Here is a tiny trained network, its code and every weight. The questions are about switching its units off for an input and a class, where a switched-off unit gives its printed mean instead of its output.

import numpy as np


def w(rows, s, z=0):
    codes = np.array(rows[::2]) - 128.0
    scale = np.full(codes.shape[1], s)
    scale[-1] = z or s
    return codes * scale


def f(y):
    return np.maximum(y, 0)


def log_softmax(a):
    a = a - a.max(-1, keepdims=True)
    return a - np.log(np.exp(a).sum(-1, keepdims=True))


def net(x, mask):
    res = np.array(x, float).reshape(1, 8) / 4 @ E
    y = f(res @ A[0][:, :-1].T + A[0][:, -1])
    res = res + np.where(mask, y, B[0][:, -1]) @ B[0][:, :-1]
    return log_softmax(res[-1] @ U[:, :-1].T + U[:, -1])


A, B = {}, {}
E = w([
[111,134,130,113],'x0',
[229,208,223,97],'x1',
[212,66,40,3],'x2',
[129,131,128,130],'x3',
[133,124,128,130],'x4',
[115,134,120,122],'x5',
[132,134,122,130],'x6',
[128,129,122,127],'x7',
],0.006)
A[0] = w([
[73,49,37,158,3],'n1',
[226,123,200,91,3],'n2',
[195,60,44,42,63],'n3',
[44,48,15,143,39],'n4',
[27,69,38,113,21],'n5',
[182,83,53,2,60],'n6',
],0.007,0.0028)
B[0] = w([
[197,188,188,72,182],'n1',
[205,209,214,22,187],'n2',
[1,51,188,233,245],'n3',
[227,242,213,27,206],'n4',
[224,182,192,41,191],'n5',
[24,58,186,234,253],'n6',
],0.006,0.0053)
U = w([
[118,107,88,122,235],'0',
[139,115,79,144,230],'1',
[2,80,186,216,45],'2',
[195,199,144,22,2],'3',
],0.0056,0.0045)

Each question gives the input, the list of numbers given to net, and the class t.
The units are the neurons (one row each of A and B). Each row of codes is followed by its name. A weight is (code - 128) times the scale printed after its matrix; where a second scale follows, it is the last column's (A, B and U).
mask holds one flag per neuron, in row order. A switched-off neuron (its flag False) gives its mean, the last column of its row in B, instead of its output. The means were averaged over made-up inputs and are rounded, as every weight is.
A unit's drop is (log p(t) with every unit on - log p(t) with that unit switched off) / (log p(t) with every unit on - log p(t) with every unit switched off).
The circuit of an input: a set's keep is (log p(t) with only the set's units on - log p(t) with every unit switched off) / (log p(t) with every unit on - log p(t) with every unit switched off). Starting from all 6 units, units are removed one at a time, each time the one whose removal leaves the highest keep (on an exact tie, the one counted first), for as long as the keep stays at least 0.8.
units of the circuit, in order: the units of the circuit, biggest drop first
most important unit: the unit with the biggest drop
k most important neurons: the k neurons with the biggest drops, biggest first
drop when u is switched off: that unit's drop, to one decimal
input [-7,-8,5,0,6,3,5,-8], class 3: 3 most important neurons => [n4; n5; n1]
input [-4,-4,8,-5,-6,-3,6,7], class 2: most important unit => n3
input [3,-4,7,-3,-2,-3,1,1], class 2: 3 most important neurons => [n3; n6; n2]
input [-5,7,7,-8,4,5,1,-4], class 2: units of the circuit, in order => [n6; n3]
input [-3,-3,6,4,4,-2,-3,8], class 2: units of the circuit, in order => [n3; n6]
input [0,-8,0,-7,1,2,-7,7], class 3: units of the circuit, in order => [n4; n5]
input [-1,-8,-6,6,-7,4,-7,-1], class 3: 2 most important neurons => [n4; n5]
input [-7,-8,4,-4,-8,-4,7,-5], class 3: drop when n6 is switched off => -0.1
input [-4,-6,7,-7,-6,-5,5,7], class 2: drop when n3 is switched off => 1.3
input [-5,0,6,4,-7,2,0,-3], class 2: drop when n3 is switched off => 0.3
input [2,3,8,7,-5,-3,-2,-7], class 2: drop when n6 is switched off => 0.3
